Each row has a name. Each piece below is followed by the name of the row it came from, unless a question asks for something else. Each question is about the rows just above it. Places in a row count from 0.

pemi: [-1.54  2.68  2.32  2.96  3.20  4.08  9.17  3.19  1.07  2.45 -2.52 -1.04
 -7.91  0.33 -6.15]
sosil: [-1.54  2.68  2.32  2.96  3.20  4.07  9.17  3.19  1.07  2.45 -2.52 -1.04
  0.63  0.33 -6.15]
vonup: [ 3.90  2.78 -6.84  2.48 -7.03 -4.01 -2.04  5.45 -0.18 -0.50 -6.70  3.35
  3.58  4.42  0.32]
Where does [ 3.90  2.78 -6.84  2.48 -7.03 -4.00 -2.04  5.45 -0.18 -0.50 -6.70  3.35
  3.58  4.42  0.32] differ from vonup, and what was there?
5, [-4.01]
[4.08] is at row and place
pemi, 5
Shift each entry of [-7.03] by +1 times 0.01:
[-7.02]

bogir: [-3.03 -1.93  2.34  3.29 -0.38 -1.99 -0.48 -1.90  1.13  0.19 -2.19  3.63
  0.98  2.14  4.52  1.91  2.73]
topir: [-4.29 -2.44  2.96  4.51 -0.46 -2.41  0.28 -2.59  1.32  0.19 -2.42  4.62
  1.35  2.75 -3.64  1.99  3.52]
bogip: [-0.01 -1.02 -0.39  0.88 -0.31 -0.22 -0.25  0.10  0.38  0.12 -1.13  0.26
  0.13  1.07 -2.98  3.09  5.11]
ziloz: [-5.48 -0.62  5.76  3.41  0.18 -3.30 -0.90 -3.84  1.12  0.05 -1.07  6.22
  1.44  0.83 -1.96  2.08  4.11]
gezuf: [-6.07 -1.28  6.08  4.30  0.03 -3.72 -1.01 -4.18  1.44  0.12 -1.78  6.98
  1.66  1.54 -2.87  2.60  4.73]
mel: [-1.29 -1.56 -0.18  2.22 -0.41 -0.35  1.26 -0.49  0.45  0.09 -1.11  0.91
  0.49  1.75 -1.84  0.31  0.98]
raguf: [ 1.21 -0.46 -1.21 -0.30 -0.21  0.38 -0.50  0.82  0.08  0.08 -0.65 -0.95
 -0.24  0.43 -0.43  0.25 -0.54]
bap: [-2.57 -1.31  2.07  2.52 -0.22 -1.59 -0.24 -1.63  0.82  0.12 -1.46  2.95
  0.79  1.47 -2.08  1.36  2.17]
Sutum: [-5.77 -0.84  6.25  3.70  0.14 -3.71 -1.48 -4.10  1.34  0.10 -1.52  6.84
  1.54  1.05 -2.40  2.60  4.53]
vidas: [-0.01 -1.02 -3.85  0.88 -0.31 -0.22 -0.25  0.10  0.38  0.12 -1.13  0.26
  0.13  1.07 -1.27  0.65  0.37]
Move every entry of [-1.48 -4.10] by -1 step of 0.01.
[-1.49 -4.11]
Where in the named rows is [4.51]?
topir, 3
Which row holds these entries in another order? [-4.29 -3.64 -2.59 -2.44 -2.42 -2.41 -0.46  0.19  0.28  1.32  1.35  1.99
  2.75  2.96  3.52  4.51  4.62]
topir
[-3.84] is at row and place
ziloz, 7

Vedo: [-3.74 -0.41 -3.11  2.50 -1.17 -5.93 -7.98  9.44 -2.89 -7.97  0.60]
Napil: [ 0.60 -5.93 -2.89 -0.41  9.44 -3.10 -4.88  8.76  0.89 -2.35  3.87]
gisi: [ 0.60 -5.93 -2.89 -0.41  9.44 -3.10 -3.74 -1.17  2.50 -0.29 -7.98]
Where does [ 0.59 -5.93 -2.89 -0.41  9.44 -3.10 -4.88  8.76  0.89 -2.35  3.87] differ from Napil, and what was there?
0, [0.60]
Put [-7.98  0.60 -5.93 -2.89 -0.41  9.44 -3.10 -3.74 -1.17  2.50 -0.29] back in order: which row is it?
gisi
asked: [-3.74 -0.41 -3.11  2.50 -1.17 -5.93 -7.98  9.44 -2.89 -7.97  0.60]
Vedo
Shift each entry of [ 9.44 -3.10 -3.74] by -1 times 0.01:
[ 9.43 -3.11 -3.75]
One entry of gisi was changed: [ 0.60 -5.93 -2.89 -0.41  9.44 -3.10 -3.74 -1.17  2.49 -0.29 -7.98]. Where, and from what?
8, [2.50]
One entry of Vedo was changed: [-3.74 -0.41 -3.11  2.49 -1.17 -5.93 -7.98  9.44 -2.89 -7.97  0.60]. Where, and from what?
3, [2.50]

Ves: [-0.78  0.18 -1.54  1.15 -0.04 -0.27 -0.35  1.33 -0.56 -0.26 -0.45  0.74
  2.63  2.89  0.32]
vezin: [ 2.04 -0.47  1.02  1.11  0.28 -0.54 -1.19 -0.34  2.63  1.16  2.07 -0.58
 -0.33 -2.84 -0.92]
tafif: [ 1.48  2.00 -0.31 -0.45 -1.65 -0.63 -0.44  3.03 -2.16 -0.34  2.23  1.16
 -0.45  2.13  2.84]
nali: [-0.24  0.08 -0.64  0.46 -0.09 -0.22 -0.20  0.53 -0.31 -0.26 -0.17  0.33
  0.93  1.07  0.04]
soso: [ 0.60 -0.13  2.18 -1.74 -0.46  0.71 -0.35 -1.00  0.11  1.81  1.65 -1.76
  1.24 -3.88  1.94]
Lelo: [-1.01  0.17  0.17 -1.25 -0.23  0.62  0.79 -0.26 -1.11 -0.04 -0.86 -0.30
  0.73 -0.02  1.09]
mego: [-0.09 -1.60 -0.64 -0.55 -0.57 -1.57 -1.12 -1.05 -0.12 -0.66 -0.20 -1.04
  7.86 -3.80 -1.29]
beki: [ 2.90  1.87 -0.21  1.81 -1.93 -1.74 -1.77  2.66 -1.62 -1.68  2.19  1.66
 -0.88 -0.73  1.14]
Changed Lelo: [-1.01  0.17  0.17 -1.25 -0.23  0.62  0.78 -0.26 -1.11 -0.04 -0.86 -0.30
  0.73 -0.02  1.09]. Place and old value:
6, [0.79]
One entry of tafif was changed: [ 1.48  2.00 -0.31 -0.45 -1.65 -0.64 -0.44  3.03 -2.16 -0.34  2.23  1.16
 -0.45  2.13  2.84]. Where, and from what?
5, [-0.63]
Where does [ 0.60 -0.13  2.18 -1.74 -0.46  0.71 -0.35 -1.00  0.11  1.81  1.65 -1.75
  1.24 -3.88  1.94] differ from soso, and what was there?
11, [-1.76]
[-1.54] is at row and place
Ves, 2
Which value is in both Ves and tafif?
[-0.45]
Shared by soso and Ves:
[-0.35]

